Here is a tiny trained network, its code and every weight. The questions are about switching its units off for an input and a class, where a switched-off unit gives its printed mean instead of its output.

import numpy as np


def w(rows, s, z=0):
    codes = np.array(rows[::2]) - 128.0
    scale = np.full(codes.shape[1], s)
    scale[-1] = z or s
    return codes * scale


def f(y):
    return np.maximum(y, 0)


def log_softmax(a):
    a = a - a.max(-1, keepdims=True)
    return a - np.log(np.exp(a).sum(-1, keepdims=True))


def net(x, mask):
    res = np.array(x, float).reshape(1, 2) / 4 @ E
    y = f(res @ A[0][:, :-1].T + A[0][:, -1])
    res = res + np.where(mask, y, B[0][:, -1]) @ B[0][:, :-1]
    return log_softmax(res[-1] @ U[:, :-1].T + U[:, -1])


A, B = {}, {}
E = w([
[254,151,131,125],'x0',
[147,88,34,209],'x1',
],0.013)
A[0] = w([
[64,122,180,103,130],'N0',
[176,178,176,100,225],'N1',
[139,109,77,190,148],'N2',
[130,15,17,246,175],'N3',
[161,176,199,100,96],'N4',
[72,46,63,204,130],'N5',
[203,122,79,177,166],'N6',
[162,171,122,101,180],'N7',
[131,104,42,210,138],'N8',
[57,150,156,87,129],'N9',
[164,124,152,94,123],'N10',
[100,183,215,91,253],'N11',
],0.011,0.0066)
B[0] = w([
[227,32,170,53,192],'N0',
[141,112,194,130,203],'N1',
[130,149,55,111,182],'N2',
[116,234,47,190,254],'N3',
[70,133,176,149,180],'N4',
[2,184,83,182,213],'N5',
[206,109,91,63,190],'N6',
[152,99,182,135,167],'N7',
[122,171,80,137,203],'N8',
[196,111,180,55,194],'N9',
[119,121,216,173,156],'N10',
[103,80,234,128,240],'N11',
],0.0094,0.015)
U = w([
[221,41,178,24,247],'0',
[254,171,82,125,113],'1',
[48,129,204,223,112],'2',
[50,203,40,177,13],'3',
],0.0074,0.0016)

Each question gives the input, the list of numbers given to net, and the class t.
The units are the neurons (one row each of A and B). Each row of codes is followed by its name. A weight is (code - 128) times the scale printed after its matrix; where a second scale follows, it is the last column's (A, B and U).
mask holds one flag per neuron, in row order. A switched-off neuron (its flag False) gives its mean, the last column of its row in B, instead of its output. The means were averaged over made-up inputs and are rounded, as every weight is.
A unit's drop is (log p(t) with every unit on - log p(t) with that unit switched off) / (log p(t) with every unit on - log p(t) with every unit switched off).
The circuit of an input: a set's keep is (log p(t) with only the set's units on - log p(t) with every unit switched off) / (log p(t) with every unit on - log p(t) with every unit switched off). Starting from all 12 units, units are removed one at a time, each time the one whose removal leaves the highest keep (on an exact tie, the one counted first), for as long as the keep stays at least 0.8.
circuit, biggest first: the units of the circuit, biggest drop first
top k neurons: the k neurons with the biggest drops, biggest first
drop of u: that unit's drop, to one decimal
input [6,-7], class 2: circuit, biggest first	N4
input [0,1], class 3: top 4 neurons	N0, N9, N11, N1
input [-5,-1], class 0: top 2 neurons	N3, N0
input [4,-4], class 2: top 4 neurons	N0, N9, N6, N4
input [3,4], class 3: circuit, biggest first	N0, N3
input [3,5], class 3: top 3 neurons	N3, N0, N9
input [7,-7], class 2: top 2 neurons	N4, N0
input [5,-5], class 2: top 2 neurons	N0, N4
input [-3,-1], class 0: top 2 neurons	N3, N5
input [2,3], class 3: top 3 neurons	N0, N9, N3
input [6,8], class 3: drop of N0	0.1
input [6,7], class 3: drop of N0	0.4
input [6,-6], class 2: drop of N6	0.4
input [-6,-1], class 0: drop of N0	0.2
